Below are the code and all the weights of a small trained network. Each question names an input and a class and asks about switching units off, where a switched-off unit gives its printed mean instead of its output.

import numpy as np


def w(rows, s, z=0):
    codes = np.array(rows[::2]) - 128.0
    scale = np.full(codes.shape[1], s)
    scale[-1] = z or s
    return codes * scale


def f(y):
    return y / 2 * (1 + np.tanh(0.7978845608 * (y + 0.044715 * y**3)))


def log_softmax(a):
    a = a - a.max(-1, keepdims=True)
    return a - np.log(np.exp(a).sum(-1, keepdims=True))


def net(x, mask):
    res = np.array(x, float).reshape(1, 7) / 4 @ E
    y = f(res @ A[0][:, :-1].T + A[0][:, -1])
    res = res + np.where(mask, y, B[0][:, -1]) @ B[0][:, :-1]
    return log_softmax(res[-1] @ U[:, :-1].T + U[:, -1])


A, B = {}, {}
E = w([
[34,205,30,239,206],'x0',
[113,59,47,207,194],'x1',
[169,75,107,151,156],'x2',
[207,92,108,106,158],'x3',
[180,170,41,205,38],'x4',
[238,122,125,185,192],'x5',
[106,199,183,2,53],'x6',
],0.0054)
A[0] = w([
[120,121,2,151,233,108],'n1',
[147,146,89,201,180,55],'n2',
[171,221,109,235,245,143],'n3',
[204,120,81,178,53,254],'n4',
[39,172,180,102,84,194],'n5',
[50,74,107,150,162,158],'n6',
],0.0087,0.0056)
B[0] = w([
[170,125,40,38,167,230],'n1',
[161,156,61,166,149,175],'n2',
[233,90,120,103,250,249],'n3',
[174,58,255,17,119,255],'n4',
[28,208,191,106,62,241],'n5',
[9,229,50,55,73,184],'n6',
],0.0068)
U = w([
[156,62,254,89,176,240],'0',
[142,137,91,139,17,68],'1',
[149,164,39,81,161,33],'2',
[59,183,134,161,143,2],'3',
[14,248,206,87,85,221],'4',
],0.0089,0.0054)

Each question gives the input, the list of numbers given to net, and the class t.
The units are the neurons (one row each of A and B). Each row of codes is followed by its name. A weight is (code - 128) times the scale printed after its matrix; where a second scale follows, it is the last column's (A, B and U).
mask holds one flag per neuron, in row order. A switched-off neuron (its flag False) gives its mean, the last column of its row in B, instead of its output. The means were averaged over made-up inputs and are rounded, as every weight is.
A unit's drop is (log p(t) with every unit on - log p(t) with that unit switched off) / (log p(t) with every unit on - log p(t) with every unit switched off).
The circuit of an input: a set's keep is (log p(t) with only the set's units on - log p(t) with every unit switched off) / (log p(t) with every unit on - log p(t) with every unit switched off). Starting from all 6 units, units are removed one at a time, each time the one whose removal leaves the highest keep (on an exact tie, the one counted first), for as long as the keep stays at least 0.8.
units of the circuit, in order: the units of the circuit, biggest drop first
most important unit: the unit with the biggest drop
k most important neurons: the k neurons with the biggest drops, biggest first
drop when u is switched off: that unit's drop, to one decimal
input [7,-3,-8,-4,-2,-1,-7], class 2: units of the circuit, in order : [n3; n1]
input [2,-3,4,3,-5,2,4], class 4: units of the circuit, in order : [n3]
input [7,-5,-1,7,-6,6,-2], class 2: units of the circuit, in order : [n4; n1]
input [0,-3,6,-7,8,-7,-8], class 0: 2 most important neurons : [n4; n5]
input [4,-3,8,-7,7,-6,-7], class 2: units of the circuit, in order : [n1; n3]
input [-3,5,4,-5,-1,-3,-7], class 2: 2 most important neurons : [n6; n5]
input [7,-3,-2,-5,6,5,0], class 0: units of the circuit, in order : [n4; n3]
input [-6,5,-4,3,-1,-2,8], class 4: units of the circuit, in order : [n3; n5]
input [5,4,1,-3,4,-4,-1], class 2: units of the circuit, in order : [n1; n3]
input [-6,8,-2,3,-8,-7,-6], class 4: 3 most important neurons : [n6; n3; n4]
input [-1,8,8,-4,0,-7,0], class 4: 3 most important neurons : [n6; n3; n2]
input [-4,8,-2,4,-6,2,-6], class 2: 3 most important neurons : [n6; n1; n4]
input [8,0,-5,8,-4,-8,-4], class 2: 3 most important neurons : [n1; n3; n4]
input [-7,3,4,-8,-5,-8,-8], class 4: most important unit : n6
input [-4,4,5,4,-8,-7,-6], class 4: 2 most important neurons : [n6; n3]
input [8,-4,5,-3,0,-4,-6], class 2: drop when n1 is switched off : 0.1
input [4,-6,1,-5,8,6,3], class 0: drop when n6 is switched off : 0.1
input [-8,-4,-3,1,-6,4,8], class 4: drop when n5 is switched off : 0.3
